In the rows, 128 means zero.
Both labels of each row:
[ 96 117 134 128  98 131 117 137 117 161  59 107  97 140 140 139 125 117
 140 121 106 114 124 133] : B + Sarag
[126  92 145 131 117 127 119 140 129 154  70 107 114  48 150 172 127 136
 144 120 112 130  90 124] : B + Fotak
[125  98 119 138 118 130 119 127 139 128  97 101 119 133 140 160 118  94
 124 121 137 127 127 121] : B + Fotak
[130 100 139 141 112 115 121 122 127 133  46 109 135 116 145 160 131 117
 141  74 126 128 109 125] : B + Fotak
[151 122 133 139 118 132 123 121 137 126  82 141 139 128 159 145 160 143
 140  95 121 120 106 131] : V + bek
[126  98 135 132 119 135  84 145 118 123 172 123 157 130 143 154 104 119
 139  96 119 130 128 103] : V + Fotak
[118  93 141 127 128 152 125 137 135 110  94 110 135 143 135 154 131 159
 165 102 173 133 104 132] : X + bek
[122  92 136 145  91 124 128 132 130 141  46 101  96 125 140 156 123 126
 131 122 161 116 113 116] : B + Fotak
[133 131 133 123 116 121 138 131 138 119  47 127 157 135 156 151 147 157
 128  82 145 125 111 134] : X + bek
[119 124 118 130  90 112 120 145 114 130  57 115  80 116 139 115 122 100
 135 141 103 119 120 139] : B + Fotak
[127 100 147 128 112 118 118 142 123 132  83 110 113 138 139 148 120 142
 122  97 126 139 109 115] : X + bek
[112 115 129 139  97 134 138 127 136 135  23 103 107 131 138 147 118  95
 121 138 109 113 117 114] : B + Fotak
[126 114 125 128 133 129 137 129 147 103  94 125 148 119 158 173 120 103
 140  97 118 125 117 120] : V + Fotak
[126 124 117 171  94 133 138 129 136 161  59 118  90 127 132 132 124 115
 125 142 101 128 152 119] : B + Fotak
[131 146 127 111 107 112 133 144 117 140  87 140 116 127 139 106 153 123
 148 125  95 136 124 161] : B + bek
[131 110 131 126 108 123 123 134 126 132  63 117  99 126 127 143 140 122
 134  82 124 133 117 191] : B + Fotak
[133  92 129 104 134 138 116 129 123 133 130  98 131 124 142 156 110 101
 143 104 119 141 112 121] : D + Fotak
[129 113 109 131 115 124 126 142 124 150  69 131  93 130 141  94 135 134
 138 124 120 127 126 145] : B + bek
[ 90 109 149 132 122 129 113 139 128 144  49 113 119  97 140 198 115  96
 142  85 118 118 118 118] : J + Fotak
[125 112 137 142 105 146 114 154 132 167  42 102  82 117 148 149 116 127
 123 132 113 113 116 112] : B + Fotak
[126 101 112 133 122 123 129 128 129 128  56 113 113 133 151 140 124 124
 134 101  92 126 117 123] : B + Fotak
[130  87 138 120 121 131 137 131 134 128 126 113 107 131 136 166 125 126
 143 111 108 124 118 129] : J + Fotak
[128 110 145 138 125 126 121 160 115 125  73 131 138 122 155 150 128 151
 140  80 128 132 111 131] : V + Sarag
[123  99 133 141  96 119 120 148 120 163  11 114  99 134 140 124 137 138
 118 115 111 115 116 127] : B + bek
[129 117 135 134 111 132 120 135 141 149  95 111 116 129 141 152 135 136
 136 130 110 126 121 124] : B + bek
[122  88 114 126 102 136 124 140 121 136 100 104  98 138 126 126 109 114
 139 134 110 121 119 128] : B + Fotak
[128 131 129 136 104 168 149 132 128 111  61 134 132 146 136 129 157 170
 135 139 136 142 118 149] : X + bek
[122 108 139 141  74 123 122 138 131 156  51 107  84 137 122 105 121 138
 134 148 120 117 125 128] : B + lov
[137 108 147 130 132 125 125 129 129 122 111 111 122 133 143 165 130 140
 149 101 143 131 111 136] : D + Sarag
[119 104 132 119 125 135 127 140 118 144 101 122  91 118 131 154 129 122
 136 107  98 120 125 124] : B + Fotak
[116  79 141 138 106 106 129 145 134 135  55  85 104 120 145 157 116 106
 142 110 114 121 120 145] : B + Fotak
[123  95 113 149  91 109 139 121 113 120  72 101  91 119 137 162 108  80
 132 122 103 113 120 123] : B + Fotak
[122  81 124 130  87 129  67 144 137 158 100  80  83 128 137 138 117 108
 135 160 106 116 126 119] : B + Fotak
[121 102 116 115 137 127 120 133 115 138  96 118  98 124 136 123 140 145
 139 110 119 125 121 128] : B + Sarag
[117  99 152 154  63  57  89 146 109 159   4 117  84 134 126 103 170 186
 133 118 133 115 115 129] : B + Sarag
